(in the rows, 128 means zero)
Each row of numbers belongs to one of the objects below and depends on some of the facts about them. Some rows are named. Which object is each other row?

There are 2 kinds of fact about the objects: η, Ξ.
(bruflimer, η, brotas); (diskel, η, nabridos); (keplom, η, nutes)
(flobol, η, flamuk); (flerol, η, pestir); (dragrerol, η, muda)
(skizus, η, bisefon); (lafo, η, zustek); (rati, η, nagrel)
(sosti, η, ziste); (keskilar, η, trebrek); (plilis, η, luplar)
(bisefon, η, grimegruk); (brotrul, η, pido); (klufluk, η, nulus)
(vosto, η, duvil); (liso, η, dragrerol); (vule, η, stodri)
(stesker, η, fimipe); (korok, η, nuga); (detus, η, klufluk)
(kostul, η, domor); (drukomor, η, stesker); (pido, η, zostevem)
(gavum, η, grevu); (nulus, η, goklil); (gragros, η, raskun)
(dredre, η, graston); (trabi, η, bozir); (noplur, η, kosku)
(pleklanik, η, lisos); (zostevem, η, keplom); (stetruk, η, vule)
(trigru, η, gragros); (skaler, η, trigru); (plada, η, stotrobes)
(kliskol, η, plise); (stodri, η, rosik); (noraplos, η, braver)
(fasil, η, grunir); (moplo, η, lono); (luplar, η, moklik)
(muda, η, noraplos); (giskon, η, mifi); (bugan, η, stetrel)
(tiflim, η, pleklanik); (trebrek, η, foli); (kezes, η, kliskol)
(vuske, η, bugan); (lusi, η, voge); (trabir, η, tokir)
(moklik, η, giskon); (skagrok, η, diskel); (graflefi, η, truklu)
(ritim, η, skezal); (patu, η, vuske); (braver, η, laplon)
(stetrel, η, luvo); (kluzo, η, pabom); (gratra, η, gribu)
(sebrur, η, skasuplol); (pegul, η, tremi); (tremi, η, stobu)
(gremak, η, trabi); (vegu, η, moplun); (romin, η, brotrul)
(muflum, η, drikluklin); (pestir, η, trabir); (zagri, η, padek)
(truklu, η, guklu); (ladum, η, gripigu); (dibrak, η, kistu)
(likiklor, η, sosti); (flamuk, η, skagrok); (domor, η, kikim)
(pitropluk, η, fofen); (lalaram, η, plada); (stogen, η, kostul)
(raskun, η, trede); (nutes, η, fasil); (graston, η, rati)
(kistu, η, tuklus); (nuga, η, nudir); (skema, η, vuzin)
(foli, η, vopem); (giflu, η, tudru); (bopim, η, tiflim)
(tokir, η, tustak); (gripigu, η, bopim); (gula, η, ritim)
(topes, η, neflir); (vuzin, η, dibrak); (tudru, η, gedren)
(fofen, η, neflur); (kuval, η, pegul); (nazu, η, stigir)
(duvil, η, bruflimer); (dapa, η, nogem); (tridril, η, brobes)
(goklil, η, drukomor); (guklu, η, stogen); (plise, η, zotil)
(grevu, η, topes); (ninon, η, vegu); (kosku, Ξ, tader)
(lograno, Ξ, kikim); (vufonu, Ξ, ninon); (vufonu, Ξ, gedren)
(vufonu, Ξ, truklu); (besi, Ξ, setre); (besi, Ξ, kliskol)
(bruflimer, Ξ, tremi); (grimegruk, Ξ, moplun); (grimegruk, Ξ, drozetel)
(diskel, Ξ, pitropluk); (keplom, Ξ, plada); (keplom, Ξ, keskilar)
(flerol, Ξ, kistu); (stafa, Ξ, duvil); (dragrerol, Ξ, keplom)
(dragrerol, Ξ, vufonu); (lono, Ξ, zustek); (skizus, Ξ, tokir)
(lafo, Ξ, gavum); (rati, Ξ, rosik); (rati, Ξ, dragrerol)
(sosti, Ξ, klufluk); (sugruk, Ξ, ninon); (sugruk, Ξ, kistu)
(keskilar, Ξ, tokir); (bisefon, Ξ, kliskol); (brotrul, Ξ, grevu)
(brotrul, Ξ, gremak); (brotrul, Ξ, keskilar); (klufluk, Ξ, buda)
(klufluk, Ξ, truklu); (vosto, Ξ, giflu); (vosto, Ξ, gedren)
(vosto, Ξ, stetruk); (vule, Ξ, bisefon); (vule, Ξ, menos)
(stesker, Ξ, grunir); (stesker, Ξ, moplo); (stesker, Ξ, stafa)
(stesker, Ξ, topes); (korok, Ξ, drikluklin); (korok, Ξ, menos)
(korok, Ξ, ruklo); (korok, Ξ, stodri); (labives, Ξ, gribu)
(detus, Ξ, nogem); (kostul, Ξ, vopem); (kostul, Ξ, topes)
(kostul, Ξ, tokir); (drukomor, Ξ, kistu); (drukomor, Ξ, skaler)
(pido, Ξ, gedren); (klusta, Ξ, besi); (trenunek, Ξ, laplon)
(trenunek, Ξ, voge); (gavum, Ξ, keplom); (nulus, Ξ, drozetel)
(digrol, Ξ, nuga); (digrol, Ξ, goklil); (dredre, Ξ, drozetel)
(dredre, Ξ, fafel); (gire, Ξ, kostul); (gribu, Ξ, klusta)
(noplur, Ξ, tiflim); (skasuplol, Ξ, plada); (skasuplol, Ξ, grevu)
(flimos, Ξ, plirazi); (flimos, Ξ, detus); (pleklanik, Ξ, likiklor)
(pleklanik, Ξ, truklu); (pleklanik, Ξ, dibrak); (stetruk, Ξ, padek)
(trigru, Ξ, plada); (todror, Ξ, dapa); (plada, Ξ, zezezir)
(steklim, Ξ, stogen); (steklim, Ξ, moplun); (stobu, Ξ, brotas)
(stobu, Ξ, klufluk); (stodri, Ξ, besi); (bozir, Ξ, menos)
(noraplos, Ξ, moplun); (noraplos, Ξ, voge); (fasil, Ξ, dredre)
(grama, Ξ, tiflim); (drikluklin, Ξ, trenunek); (moplo, Ξ, raskun)
(muda, Ξ, klepli); (muda, Ξ, pestir); (muda, Ξ, fafel)
(klepli, Ξ, menos); (safu, Ξ, sugruk); (plirazi, Ξ, noske)
(moplun, Ξ, plada); (moplun, Ξ, stafa); (tuklus, Ξ, floklus)
(tuklus, Ξ, brobes); (giskon, Ξ, keplom); (giskon, Ξ, gavum)
(stigir, Ξ, stetrel); (fafel, Ξ, kistu); (padek, Ξ, buda)
(padek, Ξ, menos); (trebrek, Ξ, vuzin); (trebrek, Ξ, guklu)
(kezes, Ξ, flamuk); (klorok, Ξ, likiklor); (klorok, Ξ, dibrak)
(nagrel, Ξ, duvil); (grunir, Ξ, klorok); (grunir, Ξ, laplon)
(grunir, Ξ, moplun); (grunir, Ξ, nagrel); (grunir, Ξ, lusi)
(mifi, Ξ, nagrel); (mifi, Ξ, zotil); (laplon, Ξ, voge)
(ziste, Ξ, drikluklin); (ziste, Ξ, grama); (trabir, Ξ, tredi)
(trabir, Ξ, tustak); (trabir, Ξ, flerol); (moklik, Ξ, plirazi)
(klotruk, Ξ, bruflimer); (klotruk, Ξ, nogem); (graflefi, Ξ, fasil)
(ritim, Ξ, bugan); (ritim, Ξ, setre); (braver, Ξ, buda)
(braver, Ξ, bruflimer); (braver, Ξ, ruklo); (braver, Ξ, graston)
(flobro, Ξ, digrol); (kluzo, Ξ, goklil); (zustek, Ξ, likiklor)
(zustek, Ξ, noraplos); (neflur, Ξ, kuval); (neflur, Ξ, braver)
(gratra, Ξ, lusi); (pegul, Ξ, braver); (pedrak, Ξ, vufonu)
(pedrak, Ξ, fafel); (vegu, Ξ, tratopo); (vegu, Ξ, patu)
(vegu, Ξ, pido); (vegu, Ξ, flobol); (muflum, Ξ, noraplos)
(muflum, Ξ, padek); (brobes, Ξ, voge); (skezal, Ξ, stetrel)
(rosik, Ξ, liso); (kluves, Ξ, tratopo); (kluves, Ξ, vuske)
(zezezir, Ξ, dibrak); (zagri, Ξ, menos); (truklu, Ξ, tremi)
(ladum, Ξ, vule); (dibrak, Ξ, tremi); (dibrak, Ξ, voge)
(likiklor, Ξ, plada); (likiklor, Ξ, truklu); (domor, Ξ, sebrur)
(vopem, Ξ, drikluklin); (neflir, Ξ, stafa); (pitropluk, Ξ, drukomor)
(pitropluk, Ξ, vufonu); (plofo, Ξ, lisos); (plofo, Ξ, luplar)
(raskun, Ξ, menos); (raskun, Ξ, truklu); (tustak, Ξ, kikim)
(tustak, Ξ, pleklanik); (trede, Ξ, padek); (trede, Ξ, tridril)
(graston, Ξ, bruflimer); (graston, Ξ, padek); (kistu, Ξ, duvil)
(kistu, Ξ, dibrak); (kistu, Ξ, stafa); (nuga, Ξ, menos)
(nuga, Ξ, stafa); (nuga, Ξ, graston); (foli, Ξ, plofo)
(foli, Ξ, kluves); (foli, Ξ, zezezir); (foli, Ξ, moplo)
(foli, Ξ, pabom); (giflu, Ξ, tiflim); (bopim, Ξ, steklim)
(tokir, Ξ, lusi); (tratopo, Ξ, drikluklin); (gripigu, Ξ, pleklanik)
(gripigu, Ξ, ruklo); (gula, Ξ, skagrok); (topes, Ξ, zustek)
(mimum, Ξ, flerol); (mimum, Ξ, raskun); (vuzin, Ξ, zustek)
(vuzin, Ξ, graston); (tader, Ξ, grevu); (fofen, Ξ, pegul)
(fofen, Ξ, floklus); (nazu, Ξ, brobes); (foskebrar, Ξ, menos)
(menos, Ξ, stafa); (nudir, Ξ, buda); (plofak, Ξ, vuzin)
(tredi, Ξ, tremi); (tredi, Ξ, ruklo); (tredi, Ξ, vopem)
(gopepes, Ξ, bugan); (gopepes, Ξ, laplon); (gopepes, Ξ, duvil)
(gopepes, Ξ, ruklo); (goklil, Ξ, plada); (goklil, Ξ, setre)
(stotrobes, Ξ, gire); (stotrobes, Ξ, pabom); (plise, Ξ, luplar)
(plise, Ξ, flobol); (grevu, Ξ, zagri)

Named rows:
plise: [135 165 112 137 100 141 132 119 107 140 121 140 139 136 167 101 131 127
 135  91 123 127 127 137 138 100 160 145 114 147 135 113 109 132 111 117
 179 121  98 142  71 153 140 131  72  88  96 112 138 145 135 157]
trebrek: [116 160 119 135 111 140 124 105 105 115 129 150 149 126 126 111 150 139
 139  92 118 122 130  94 124  90 148 124 142 127 152 128 119 135 111 155
 173 119 117 127 113 147 146 126  86 113  96 137 137 143 156 142]
skaler: [106 150 141 133 125 136 108 108 100 118 117 156 137 125 134  80 147 143
 150 126 138 135 116 104 125  88 156 143 118 140 155 128 138 137 101 123
 142 116 113 138 115 122 157 144  93 145  75 140 134 125 151 156]
luvo: [125 156 106 136 119 157  92 104 101 136 144 152 150 144 125 101 140 125
 160 109 135 127 130 114 130  98 144 128 127 154 143 153 114 113  99 139
 161 107 109 131 121 136 142 130  86 104  73 109 127 131 153 157]
tudru: [115 156 127 134 117 143 116 105 103 121 127 154 141 128 133  94 150 140
 150 108 124 129 122 109 127  91 145 135 126 139 148 126 126 130 105 134
 157 114 112 135 111 137 150 136  88 126  87 128 132 132 152 149]
giflu: [ 99 150 132 135 119 137 117 105  98 151 138 175 138 122 154 109 161 126
 148 126 104 151 116 110 130  69 154 117 125 140 158 109 124 144  88 130
 177 122 105 131 116 141 165 154  80 147  89 119 152 127 136 132]
ziste: [116 156 107 138 113 143 113 108 103 151 147 167 147 130 145 118 154 122
 148 106 108 135 127 110 134  80 147 114 131 146 145 119 110 130  94 138
 187 120 105 128 114 147 157 139  74 116  93 108 145 136 142 137]
tremi: [113 155 133 134 122 148  95  99  97 122 128 151 143 137 131  92 144 134
 159 121 141 137 118 108 123  93 151 137 123 145 157 147 130 130 104 136
 152 109 112 133 119 131 143 138  96 124  70 124 131 124 155 164]
pleklanik: [124 157 105 136 120 154  92 104 100 131 144 150 150 144 124 103 138 125
 159 108 138 125 129 111 131  98 148 129 128 153 146 157 116 118 101 142
 163 107 110 128 125 136 141 126  87 100  73 112 129 134 154 159]
stafa: [115 159 115 132 121 147 108 105 116 119 135 134 136 133 128  99 143 126
 150 111 129 120 124 109 121  88 144 136 126 140 145 130 123 139 103 134
 152 113 113 129 119 140 144 138  79 122  83 135 132 132 152 148]
neflir: [125 158  98 135 118 147 113 110 107 130 141 151 151 135 128 110 144 129
 148  95 124 114 135 105 132  96 141 127 134 146 137 135 111 118 106 143
 171 114 111 127 118 139 153 124  76 100  87 116 132 139 152 146]
klorok: [117 158 118 134 118 147 106 103 116 121 134 133 137 133 129  98 143 126
 150 111 128 122 125 109 120  89 146 137 127 141 147 132 124 139 104 133
 152 112 113 130 117 142 142 136  78 120  84 133 131 134 152 146]
patu: [113 158 147 134 110 137 116 111  96 133 109 147 128 132 167  82 139 136
 147 121 136 149 111 135 128  90 166 151 105 140 157 114 133 146 105 110
 158 117 101 147  82 140 145 150  88 131  83 126 139 127 139 163]
keplom: [134 144 100 143 116 156 100 107 105 127 147 161 149 145 122  93 141 124
 164 112 140 115 126 114 131  94 144 132 126 155 139 154 121 107 101 142
 158 102 100 140 135 133 135 123  79 104  80 107 121 137 146 151]
korok: [114 158 120 134 115 138 137 108 104 121 128 154 142 118 135 107 154 142
 142  92 113 123 123 108 124  88 140 127 132 130 143 108 123 137 106 138
 173 126 115 129 102 142 163 132  82 123 103 132 137 139 149 137]
grevu: [119 144 119 130 119 145 123 107 106 117 130 164 136 143 133  95 160 134
 163 104 134 108 117 106 122  87 138 139 124 130 150 116 140 120 110 143
 157 104 101 144 125 138 146 130  77 129  97 122 124 126 152 139]
gragros: [119 157 120 135 119 147 107 104 102 128 133 152 145 134 131  98 147 136
 151 107 127 128 124 112 128  94 145 132 125 144 147 135 121 124 104 135
 158 111 111 132 114 136 146 133  89 118  83 120 131 131 152 152]
zezezir: [118 157 119 134 118 148 107 107 116 121 132 133 133 134 135  96 142 125
 151 108 130 123 122 115 120  89 149 138 123 142 145 129 124 138 105 131
 152 113 112 132 113 143 142 137  79 119  84 130 131 134 149 147]
tuklus: [127 166 100 141 108 153 100 103  99 122 143 142 161 134 119 116 133 129
 144  92 126 125 140 103 127 101 151 117 147 146 148 168 100 127 106 161
 181 116 120 120 116 149 135 114  91  81  77 124 134 151 158 161]

Which object is each row?
No name comes twice in this set of rows, the named rows included.
[118 155 116 130 121 143 109 110 105 125 130 153 144 136 128  97 145 134
 153 107 133 120 127 105 128  95 146 133 126 143 146 133 124 124 105 136
 158 113 111 133 117 131 151 133  83 117  81 124 130 132 154 155]	moplun
[118 158 100 132 125 138 118 119 109 132 136 151 148 128 126 105 147 134
 143  99 121 116 135  98 136  96 139 129 131 146 134 124 114 123 103 133
 165 119 114 127 115 129 164 131  75 111  88 125 136 136 153 146]	muda
[109 158 134 134 124 151  91  95 106 117 132 133 137 134 127  95 142 125
 158 125 137 138 119 110 115  85 155 131 128 141 160 148 129 147 100 138
 146 111 118 130 123 138 138 143  94 130  69 136 134 128 154 156]	buda
[109 151 142 131 120 140 113 104 100 113 115 153 135 135 136  85 151 140
 156 118 140 128 110 108 121  89 152 144 119 130 159 123 146 138 110 133
 147 108 109 141 114 132 149 141  90 141  84 135 129 125 153 154]	lusi
[110 157 129 133 128 158  95  89 103 116 133 130 129 133 130  92 143 129
 171 116 141 129 113 126 109  90 137 137 118 144 148 137 135 139  98 124
 146 116 118 125 120 133 150 139  96 136  76 127 123 122 156 156]	setre
[113 155 127 134 116 142 115 107 100 130 127 153 140 130 143 100 150 135
 151 109 126 132 122 113 126  87 151 132 125 141 152 123 125 135 102 133
 167 118 109 133 105 139 152 138  85 125  87 126 136 131 147 149]	drikluklin
[119 159 100 128 126 134 119 122 114 133 134 149 148 131 123 107 146 135
 140  98 122 111 139  94 137 101 141 131 129 145 133 121 112 120 105 130
 162 118 115 127 116 126 164 129  71 109  87 127 136 136 156 148]	grimegruk
[114 153 124 129 128 152  83 103  98 123 131 146 143 149 125  90 141 129
 168 120 153 125 121 106 125  97 149 139 119 146 156 153 132 122 105 136
 150 102 110 134 127 127 141 133  92 120  67 120 126 121 159 169]	zotil
[115 162  91 124 136 127 116 131 120 139 132 146 148 128 119 104 143 139
 134 102 121 108 144  85 143 105 139 134 125 151 124 116 109 117 103 116
 155 121 119 124 115 113 178 135  67 112  80 129 137 135 158 153]	nulus
[137 142  93 145 109 150 124 111 112 123 145 164 149 137 124  98 147 129
 152  97 127 106 129 111 131  91 140 128 132 149 133 135 118 109 105 145
 166 109 100 141 128 138 140 119  70 104  95 113 125 147 142 137]	giskon
[120 160 105 139 112 149 106 106 101 125 146 154 158 130 121 113 144 129
 146 100 120 128 136  99 128  90 148 116 143 142 149 153 108 129 102 157
 180 117 116 123 124 146 143 123  85  99  83 125 138 146 153 148]	stobu

Now the same objects, written a new way:
Some objects and their rows:
flobol: [172 167 129 120 141 121  88 131 151 177 115  89 144  98]
brotas: [146 176 134 101 138 102 134 163 141 155  95 105 139 118]
vopem: [ 81 123 159 183 118 232 169 141 147  45  76 114  97 114]
nabridos: [135 176 139  93 143  99 148 173 136 143  94 109 136 126]
skasuplol: [105 120 162 136 122 100 111 120 137 104 150 111 130 148]
stafa: [ 76 146 183  74 113 219  62 135  64 131 208 138 164 144]
fafel: [141 140  94  94  92 145 165  91 118 105 185 209 196 157]
flimos: [118 117 124 145 118 132 140 117 124 111 127 147 121 137]
rosik: [107 124 128 135 117 116 154 124 122 100 115 152 118 146]
noplur: [130 116 126 160 116 152 119  95 130 119 132 133 130 114]
kosku: [122 118 125 146 119 134 129 107 130 120 132 140 125 130]
muflum: [141  91 118 159 125 133  96 100 105 158 127 150  93 126]
steklim: [ 99 139 144 141 133 134 119 127 118 129 144 137 113 145]
stetrel: [143 176 133 101 139 106 131 161 136 151  96 103 139 119]
plirazi: [119 118 121 145 115 129 142 111 122 115 122 147 121 137]
kluzo: [127 113 143 151 119 132 110 101 123 121 152 125 125 123]
vosto: [142 104 119 153 116 136 114  92 131 127 133 142 122 126]
lono: [113 112 103 162 124 122 129 130 113 182 128 131 142 124]
bruflimer: [172  39 168 163 109 166 158 157 107 116 101 142  79 153]

Which object is each row?
No name comes twice in this set of rows, the named rows included.
[130 112 128 149 118 142 123 109 122 117 129 143 114 131]	fofen
[109  64 118 108 133 102 226 205 147 120 167 103 176 157]	pleklanik
[125 118 118 132 115 133 141 114 126 111 139 155 138 137]	safu
[158 183 112 118 199 134 128 170 163 178 165 107  78  99]	voge
[139  76 155 167 111 191 159 147 129  95 104 121 106 135]	tredi
[122 134  96 150 184 148 153 136 148 130 186 155  52 121]	brobes
[168  48 152 172  97 148  89 108  54 152  69 177  44 144]	graston
[122 111 124 150 119 133 125 116 117 141 126 142 123 128]	trebrek
[ 82 156 105 130 194 144 209 186 138  97 162 171  33 148]	laplon
[168 152 151 119 136 140 115 158 135 156  91  98 125 109]	ruklo
[100 112 121 124 119 116 191 152 128 103 119 143 141 147]	tustak
[105  50  50  73 152 118  50  47 110  93 181 100 117  79]	zagri
[120 119 124 145 123 121 114 105 139 115 126 132 125 143]	brotrul
[110 101 130 131 115 111 152 130  93 104  94 165  85 152]	trede
[127  92 100 137 122 132 119  98 140 123 156 123 149 118]	moplo

